Each row is followed by its class.
[ 0  6  8  4  1 -5 -1  5 -4 -5 -2 -8 -6 -5 -2 -2  0  7  2 -8 -2  7  3 -3
  4  6 -5 -4  1  7  8 11 -1  2  3 12  1 -1  1 -4 -4 11  1  2 -3 -1 -5 -3
  6 23 -4  5] => K262
[ -4  -5   0   4  -3   6  -5  -2  -3 -27   4   8   1  -5   4   3  -5  -1
   7   2  -4  -6 -10  -7  -1  -6   4  -2  13   6   1  10  -5  13  -6   2
  -1  -2  -1   8   0   1  -7   0   4   4 -10  -5   6   9   3  -6] => K916
[ -5  -2 -10   8   0   5   6  -8  -3 -31  -2  20   4   6  -5   1  -1   2
   5  -6  10 -13 -10   1   2   1   6   4  20   7   3 -32  11  25  -6 -11
  -4   2  -7   1 -10   5   9  -2   0   2  15  -8  -4 -29  13 -12] => K896
[ -3   4   7  -9  -1  10 -13   2  -2 -13   9   9  -1   0   2   8  -4   6
   2  -9  -4 -16  -6 -10   0  -2   3  -4   5   0  -1  24 -23   9  -6  20
  10  -9   1   1   1  -7   0   2   8   3 -17  -3   2  16  -3  -6] => K916
[ -4   0   4  -5  -1   1  -7  -1   2 -18   0   1  -7   2   1   3   1  -5
   1   4   1   2  -2   4  -3   4  -4   1   2  -5 -21   2  -5  -1   6  -6
  -5   2  -1   8   1   0  -4   0   0   4   3  -3  12   3   3  -5] => K916
[ -4  -1  -1  15   1  -3  -2  -8   8  -4  -4  -2   1   0  -2  -1   0  -1
 -12   4   3 -10  -8  -6  -1  -2  -3   2   8   8  -4   0   1  10   2  -5
  -2  -4  -1   0   0   7   2   1   4   0  17  -7   2 -17   8  -3] => K896
[  1   7   8  -5  -1   5   5   7  -6  -2  -6   1  -4  -4   4  -2  -1  -1
   3  -2  -9  14   5  -2   0   2  -1  -8  -5  -6   1  17  -1  -9   6   7
  -4   2   2   0  -3   3  -6   2 -10  -2 -11   0   9  36 -15   6] => K262
[ -8  -2  -1   3   3   9 -10  -2  -2 -17  -9   9   1   7   1   6   0  -4
   0  -1   6  20  -8  -1   2   5   9  -1   7  -6 -20  -2  -5   6  -3  -6
  -5   3  -1   4  -1  -2  -2  -3   2   2   4  -5   3  -9   3  -3] => K896
[  0   2  -6  -7   3  -6  -7   4  -3 -18   0  -1  -2   9   1   1  -2   5
  -6  -6  10   3   5   8   2  10  -2  -7   2  -5   3 -22  -1  -2  -7  -4
  -6   1   7   5  -5   0  -5  -3   0   0   1  -7   0  -5   2  -7] => K262
[ -2   0   7  -6   0   8 -10  -4  -6  -3   3   9   1   1   4   3   0  -1
   2   3  -4  -4  -2  -5  -4  -7   2   0   0   0 -16  20 -17   0  -3  10
   2   0   0   2   2  -6  -5   0   1   1  -9  -2   5  10   0  -3] => K916
[  5   5  -4  14   1 -12   3  -2   1 -11   0  -5  -1  -3  -4  -2   0  -1
   4   1   3   4  -2   0   1   0  -2   4   3   5   8 -17  17   7   4 -10
  -9   3  -2  -4  -1  14   4   2  -1   0  17  -2  -1 -13   8  -4] => K896
[ -1  -1  -9  10   0  -1  -9  -4   6  18  -8   0   0   1  -2   1  -1   2
   0 -10   9  -9  -1   6   5   3   6   2   5  10   3 -13  10   5  -8   3
  -2   0  -5  -8  -2   3   7  -2  -7  -5   6  -4 -10 -18   6  -7] => K896
[  5  11 -16  -9   1  -1   2   2  -5 -28  -1  -1   4  13 -10   3   1   4
  -3 -10  17  -5   0  14   0  13   3   6  -2  -8   6 -43   9   6 -12 -17
  -7   0   3   9  -1 -12   8  -3   8   3  12  -6   0 -31   5 -11] => K896
[  2   5   0  -6  -5   1  -1   1   3 -11  11   0   2   1  -8  -1   1   3
   0  -2   3  -8  -4  -3   1   1  -1   1   2   0  -7  -1  -6   3  -1   5
  -1   0   0   3   1  -2   3   2   7   1   0  -2   1  -5   2  -3] => K916
[  3  -4   9  -2  -1   6  11   2 -11  -3   6   5   7  -4   5  -1   2  -6
   3   8  -6  10   3   2  -1  -6   2   4  -8  -2 -12   0   6  -4   6  -9
  -5   5  -2   3   1  -1  -1  -1  -5   0  -2   6   5   7   5  -8] => K262
[ -1   3  14  -1   1  -2 -13   2   0 -15   7 -10 -10  -1   2   3   1  -2
   2   1   2   1  -3   2   5   4  -5  -2  -7  -1 -22  15  -6   0  10   2
  -5   3  -4   2  -3   6  -3  -3  -1   2   6  -6  14   5   0  -6] => K262
[  0   3  10   1   1   1 -17  -1   3 -13   4  -4  -6   4  -3   5  -2   2
   1  -6   6 -10  -7   3   3   2   1  -2   8   4  -6   3  -8   1  -3   4
   0  -2  -2   1   0  -4   0   0   8   1  -1  -8   3  -5   6 -10] => K916
[  1   5  -3   3   1 -13 -23   3   6 -22  -6 -20  -5   3  -2   0  -3  -6
   5   3   3  -5  -3  -1  -4  -3 -10  -8   0  -3   7  14   0  -6  -4   2
  -6  -1   0  10  -1  -3 -11   0   7   3   3 -10   7  15  -5  -6] => K916
[ -5  -7  -8  14   0   3  -7  -8  -2 -12  -7   7   0  -1   5   0  -7  -4
   7   4   3 -12 -16   1  -1  -8   9   0  18  11   8  -3  12  19 -13   2
  -5   3  -6   0  -4   2  -1   0 -11   0   4  -6  -7  -9  10 -14] => K896
